Below are the code and all the weights of a small trained network. Each question names an input and a class and asks about switching units off, where a switched-off unit gives its printed mean instead of its output.

import numpy as np


def w(rows, s, z=0):
    codes = np.array(rows[::2]) - 128.0
    scale = np.full(codes.shape[1], s)
    scale[-1] = z or s
    return codes * scale


def norm(h):
    return h / np.sqrt((h * h).mean(-1, keepdims=True) + 1e-5)


def f(y):
    return y / 2 * (1 + np.tanh(0.7978845608 * (y + 0.044715 * y**3)))


def log_softmax(a):
    a = a - a.max(-1, keepdims=True)
    return a - np.log(np.exp(a).sum(-1, keepdims=True))


def net(x, mask):
    res = np.array(x, float).reshape(1, 7) / 4 @ E
    u = 0
    for l in range(4):
        y = f(norm(res) @ A[l][:, :-1].T + A[l][:, -1])
        res = res + np.where(mask[u : u + 6], y, B[l][:, -1]) @ B[l][:, :-1]
        u += 6
    return log_softmax(norm(res)[-1] @ U[:, :-1].T + U[:, -1])


A, B = {}, {}
E = w([
[110,65,168,228,175],'x0',
[98,150,43,133,198],'x1',
[189,115,130,103,165],'x2',
[86,156,154,138,175],'x3',
[2,143,80,64,89],'x4',
[135,75,118,97,200],'x5',
[132,38,58,101,183],'x6',
],0.0067)
A[0] = w([
[42,154,210,178,97,107],'0.n0',
[146,67,205,187,138,226],'0.n1',
[2,191,98,108,159,73],'0.n2',
[117,210,177,69,75,17],'0.n3',
[147,176,90,214,19,118],'0.n4',
[28,218,194,112,232,4],'0.n5',
],0.0069,0.0023)
B[0] = w([
[115,129,72,136,139,212],'0.n0',
[113,184,217,162,164,235],'0.n1',
[146,108,86,254,87,253],'0.n2',
[141,193,177,9,24,185],'0.n3',
[176,159,97,137,115,199],'0.n4',
[103,174,52,201,124,193],'0.n5',
],0.0081,0.003)
A[1] = w([
[150,141,181,148,140,60],'1.n0',
[114,165,149,60,32,73],'1.n1',
[9,102,119,149,102,49],'1.n2',
[151,140,90,67,205,116],'1.n3',
[1,181,73,65,132,97],'1.n4',
[36,104,103,104,132,2],'1.n5',
],0.0087,0.0022)
B[1] = w([
[137,165,175,100,235,149],'1.n0',
[101,212,173,97,81,240],'1.n1',
[88,8,53,138,107,206],'1.n2',
[171,74,59,82,110,175],'1.n3',
[147,139,205,200,219,253],'1.n4',
[80,116,254,198,61,157],'1.n5',
],0.0096,0.0035)
A[2] = w([
[226,198,185,54,206,93],'2.n0',
[62,218,62,206,108,28],'2.n1',
[44,180,87,183,154,6],'2.n2',
[166,58,91,56,171,93],'2.n3',
[54,150,113,158,198,77],'2.n4',
[155,158,162,254,163,175],'2.n5',
],0.0075,0.0022)
B[2] = w([
[52,107,131,148,152,227],'2.n0',
[142,140,2,101,134,206],'2.n1',
[66,155,85,148,172,175],'2.n2',
[180,148,85,73,148,167],'2.n3',
[58,94,171,136,59,170],'2.n4',
[231,141,106,195,167,253],'2.n5',
],0.0092,0.0046)
A[3] = w([
[109,163,89,86,183,201],'3.n0',
[1,46,131,158,88,2],'3.n1',
[177,75,31,152,135,110],'3.n2',
[73,81,100,110,210,122],'3.n3',
[159,82,46,149,150,106],'3.n4',
[120,162,160,132,81,114],'3.n5',
],0.0086,0.0035)
B[3] = w([
[193,105,63,136,56,198],'3.n0',
[38,1,120,113,112,204],'3.n1',
[137,137,145,63,114,253],'3.n2',
[178,151,155,42,73,198],'3.n3',
[140,162,119,90,54,233],'3.n4',
[30,124,131,68,143,156],'3.n5',
],0.0084,0.0038)
U = w([
[56,159,14,254,156,1],'0',
[224,78,78,13,165,76],'1',
[77,221,203,62,69,186],'2',
[136,198,48,160,95,93],'3',
[29,10,115,142,119,188],'4',
[201,127,213,240,252,218],'5',
],0.014,0.0026)

Each question gives the input, the list of numbers given to net, and the class t.
The units are the neurons (one row each of A and B). Each row of codes is followed by its name. A weight is (code - 128) times the scale printed after its matrix; where a second scale follows, it is the last column's (A, B and U).
mask holds one flag per neuron, layer by layer. A switched-off neuron (its flag False) gives its mean, the last column of its row in B, instead of its output. The means were averaged over made-up inputs and are rounded, as every weight is.
A unit's drop is (log p(t) with every unit on - log p(t) with that unit switched off) / (log p(t) with every unit on - log p(t) with every unit switched off).
The circuit of an input: a set's keep is (log p(t) with only the set's units on - log p(t) with every unit switched off) / (log p(t) with every unit on - log p(t) with every unit switched off). Starting from the 12 units with the biggest drops (on a tie, the unit counted first), units are removed one at a time, each time the one whose removal leaves the highest keep (on an exact tie, the one counted first), for as long as the keep stays at least 0.8.
units of the circuit, in order: the units of the circuit, biggest drop first
k most important neurons: the k neurons with the biggest drops, biggest first
k most important neurons of layer l: the k neurons of layer l with the biggest drops, biggest first
drop when u is switched off: that unit's drop, to one decimal
input [2,-1,-3,1,-1,-6,3], class 3: 4 most important neurons -> [0.n0 1.n4 2.n1 0.n4]
input [2,3,-4,8,-2,3,8], class 1: units of the circuit, in order -> [3.n3]
input [-1,-2,-6,7,1,1,-7], class 0: units of the circuit, in order -> [0.n5 0.n0]
input [2,-2,-2,-1,5,-2,-4], class 0: units of the circuit, in order -> [0.n0 1.n4]
input [8,2,6,6,3,0,5], class 4: units of the circuit, in order -> [2.n4 3.n3]
input [5,0,2,1,-4,7,6], class 1: 3 most important neurons -> [1.n4 0.n2 1.n3]
input [-5,8,-2,3,-7,7,-5], class 1: units of the circuit, in order -> [1.n3 0.n2]
input [4,-4,-8,-3,-1,-2,5], class 5: 4 most important neurons -> [0.n1 2.n5 0.n4 0.n5]
input [5,4,6,7,1,3,3], class 1: 3 most important neurons -> [1.n4 1.n3 3.n3]
input [7,-1,-5,-6,1,-8,1], class 3: 2 most important neurons of layer 0 -> [0.n4 0.n2]
input [-7,1,-4,-4,-1,1,2], class 2: 2 most important neurons of layer 2 -> [2.n1 2.n5]
input [-8,2,-5,-6,8,8,4], class 4: 2 most important neurons of layer 1 -> [1.n5 1.n4]
input [3,8,-5,3,-4,-5,4], class 3: 3 most important neurons of layer 2 -> [2.n1 2.n0 2.n5]
input [-3,-4,2,-7,4,2,2], class 2: units of the circuit, in order -> [1.n1]
input [5,-5,8,4,4,0,2], class 5: 2 most important neurons of layer 0 -> [0.n1 0.n3]
input [-7,-5,6,-8,3,-6,6], class 2: 2 most important neurons of layer 1 -> [1.n1 1.n2]
input [-7,-5,1,-4,1,0,5], class 2: 2 most important neurons of layer 1 -> [1.n1 1.n2]
input [3,-2,0,5,-3,6,8], class 1: drop when 1.n3 is switched off -> 0.1
input [-5,2,7,-4,5,5,-5], class 2: drop when 2.n2 is switched off -> 0.0
input [-3,-1,0,-6,7,-3,5], class 4: drop when 3.n1 is switched off -> 0.1
input [1,2,2,0,8,2,-5], class 0: drop when 1.n4 is switched off -> 0.2
input [-1,6,-1,-6,4,-2,5], class 4: most important neuron of layer 3 -> [3.n1]
